Below are the code and all the weights of a small trained network. Each question names an input and a class and asks about switching units off, where a switched-off unit gives its printed mean instead of its output.

import numpy as np


def w(rows, s, z=0):
    codes = np.array(rows[::2]) - 128.0
    scale = np.full(codes.shape[1], s)
    scale[-1] = z or s
    return codes * scale


def f(y):
    return np.maximum(y, 0)


def log_softmax(a):
    a = a - a.max(-1, keepdims=True)
    return a - np.log(np.exp(a).sum(-1, keepdims=True))


def net(x, mask):
    res = np.array(x, float).reshape(1, 6) / 4 @ E
    y = f(res @ A[0][:, :-1].T + A[0][:, -1])
    res = res + np.where(mask, y, B[0][:, -1]) @ B[0][:, :-1]
    return log_softmax(res[-1] @ U[:, :-1].T + U[:, -1])


A, B = {}, {}
E = w([
[124,185,81,36],'x0',
[46,100,153,64],'x1',
[120,130,2,161],'x2',
[237,131,138,64],'x3',
[109,205,118,130],'x4',
[122,104,89,94],'x5',
],0.0051)
A[0] = w([
[183,156,131,181,170],'neuron 0',
[220,145,41,123,137],'neuron 1',
[91,124,192,160,228],'neuron 2',
[77,135,209,97,161],'neuron 3',
[84,94,181,104,129],'neuron 4',
[162,97,160,98,68],'neuron 5',
[175,125,1,66,204],'neuron 6',
[80,159,214,149,184],'neuron 7',
[185,200,152,194,149],'neuron 8',
[166,113,143,86,93],'neuron 9',
[171,150,70,114,244],'neuron 10',
[136,158,191,29,179],'neuron 11',
[80,172,128,66,78],'neuron 12',
[160,107,135,98,123],'neuron 13',
[68,134,75,162,154],'neuron 14',
[142,134,178,83,85],'neuron 15',
[181,94,119,74,159],'neuron 16',
[153,201,141,152,118],'neuron 17',
[94,150,65,91,158],'neuron 18',
[117,105,163,157,133],'neuron 19',
[178,91,132,254,140],'neuron 20',
[109,92,53,194,140],'neuron 21',
[163,159,160,157,151],'neuron 22',
[129,107,167,161,187],'neuron 23',
[75,148,62,93,108],'neuron 24',
[115,132,164,157,182],'neuron 25',
[117,155,130,137,103],'neuron 26',
[102,198,93,138,162],'neuron 27',
[61,86,118,136,209],'neuron 28',
[93,122,180,109,147],'neuron 29',
[191,130,96,40,250],'neuron 30',
[91,148,85,108,103],'neuron 31',
],0.01,0.0026)
B[0] = w([
[175,131,74,115,201],'neuron 0',
[157,170,82,232,223],'neuron 1',
[161,79,117,197,225],'neuron 2',
[165,72,161,192,215],'neuron 3',
[163,137,163,179,191],'neuron 4',
[144,139,198,108,159],'neuron 5',
[6,128,68,220,254],'neuron 6',
[185,87,129,175,220],'neuron 7',
[217,129,70,81,209],'neuron 8',
[105,148,195,126,164],'neuron 9',
[111,189,74,160,222],'neuron 10',
[49,54,160,48,231],'neuron 11',
[145,63,150,70,178],'neuron 12',
[130,142,180,141,162],'neuron 13',
[56,110,155,73,212],'neuron 14',
[113,73,181,102,170],'neuron 15',
[133,168,187,181,193],'neuron 16',
[188,156,92,94,169],'neuron 17',
[80,112,109,63,198],'neuron 18',
[157,114,112,159,172],'neuron 19',
[193,104,26,64,243],'neuron 20',
[72,25,98,95,221],'neuron 21',
[175,145,119,95,176],'neuron 22',
[156,110,84,135,191],'neuron 23',
[94,127,143,40,191],'neuron 24',
[136,101,104,161,183],'neuron 25',
[142,149,142,121,140],'neuron 26',
[122,190,130,74,194],'neuron 27',
[113,50,99,161,215],'neuron 28',
[155,105,148,177,185],'neuron 29',
[35,169,142,231,245],'neuron 30',
[116,140,142,63,167],'neuron 31',
],0.022,0.0046)
U = w([
[156,69,106,151,137],'0',
[145,88,155,61,192],'1',
[126,134,116,113,2],'2',
[147,172,148,101,18],'3',
[215,188,58,163,195],'4',
[33,137,101,96,192],'5',
[127,159,254,161,103],'6',
[121,108,105,214,165],'7',
],0.0078,0.003)

Each question gives the input, the list of numbers given to net, and the class t.
The units are the neurons (one row each of A and B). Each row of codes is followed by its name. A weight is (code - 128) times the scale printed after its matrix; where a second scale follows, it is the last column's (A, B and U).
mask holds one flag per neuron, in row order. A switched-off neuron (its flag False) gives its mean, the last column of its row in B, instead of its output. The means were averaged over made-up inputs and are rounded, as every weight is.
A unit's drop is (log p(t) with every unit on - log p(t) with that unit switched off) / (log p(t) with every unit on - log p(t) with every unit switched off).
The circuit of an input: a set's keep is (log p(t) with only the set's units on - log p(t) with every unit switched off) / (log p(t) with every unit on - log p(t) with every unit switched off). Starting from the 12 units with the biggest drops (on a tie, the unit counted first), units are removed one at a time, each time the one whose removal leaves the highest keep (on an exact tie, the one counted first), for as long as the keep stays at least 0.8.
units of the circuit, in order: the units of the circuit, biggest drop first
most important unit: the unit with the biggest drop
top k neurons: the k neurons with the biggest drops, biggest first
drop of u: that unit's drop, to one decimal
input [2,0,1,7,8,1], class 5: most important unit : neuron 11
input [3,2,-5,-5,4,2], class 1: units of the circuit, in order : [neuron 6; neuron 30]
input [7,-3,-8,-4,7,-8], class 1: units of the circuit, in order : [neuron 11; neuron 6]
input [1,7,2,-1,1,-6], class 1: units of the circuit, in order : [neuron 6; neuron 30]
input [0,-1,0,-6,8,1], class 1: units of the circuit, in order : [neuron 6; neuron 30; neuron 1]
input [-8,7,-7,3,6,-6], class 0: top 3 neurons : [neuron 30; neuron 6; neuron 11]
input [5,8,-3,2,0,-1], class 6: top 2 neurons : [neuron 20; neuron 30]
input [4,-6,-2,8,8,5], class 7: top 3 neurons : [neuron 30; neuron 6; neuron 1]
input [3,-6,6,2,8,-2], class 4: top 4 neurons : [neuron 1; neuron 8; neuron 11; neuron 17]
input [4,6,0,-5,0,5], class 1: top 3 neurons : [neuron 12; neuron 30; neuron 10]
input [-4,8,2,-4,8,2], class 1: top 2 neurons : [neuron 6; neuron 30]
input [8,-4,-2,5,-6,8], class 7: top 2 neurons : [neuron 1; neuron 6]
input [0,4,1,-5,1,1], class 1: top 3 neurons : [neuron 6; neuron 30; neuron 1]
input [-2,-8,-4,-7,3,7], class 4: top neuron : [neuron 11]
input [-2,3,0,2,3,7], class 5: drop of neuron 1 : 0.2
input [-6,-5,0,-5,1,-3], class 4: drop of neuron 8 : 0.1
input [-3,0,3,-5,5,-4], class 0: drop of neuron 2 : 0.2
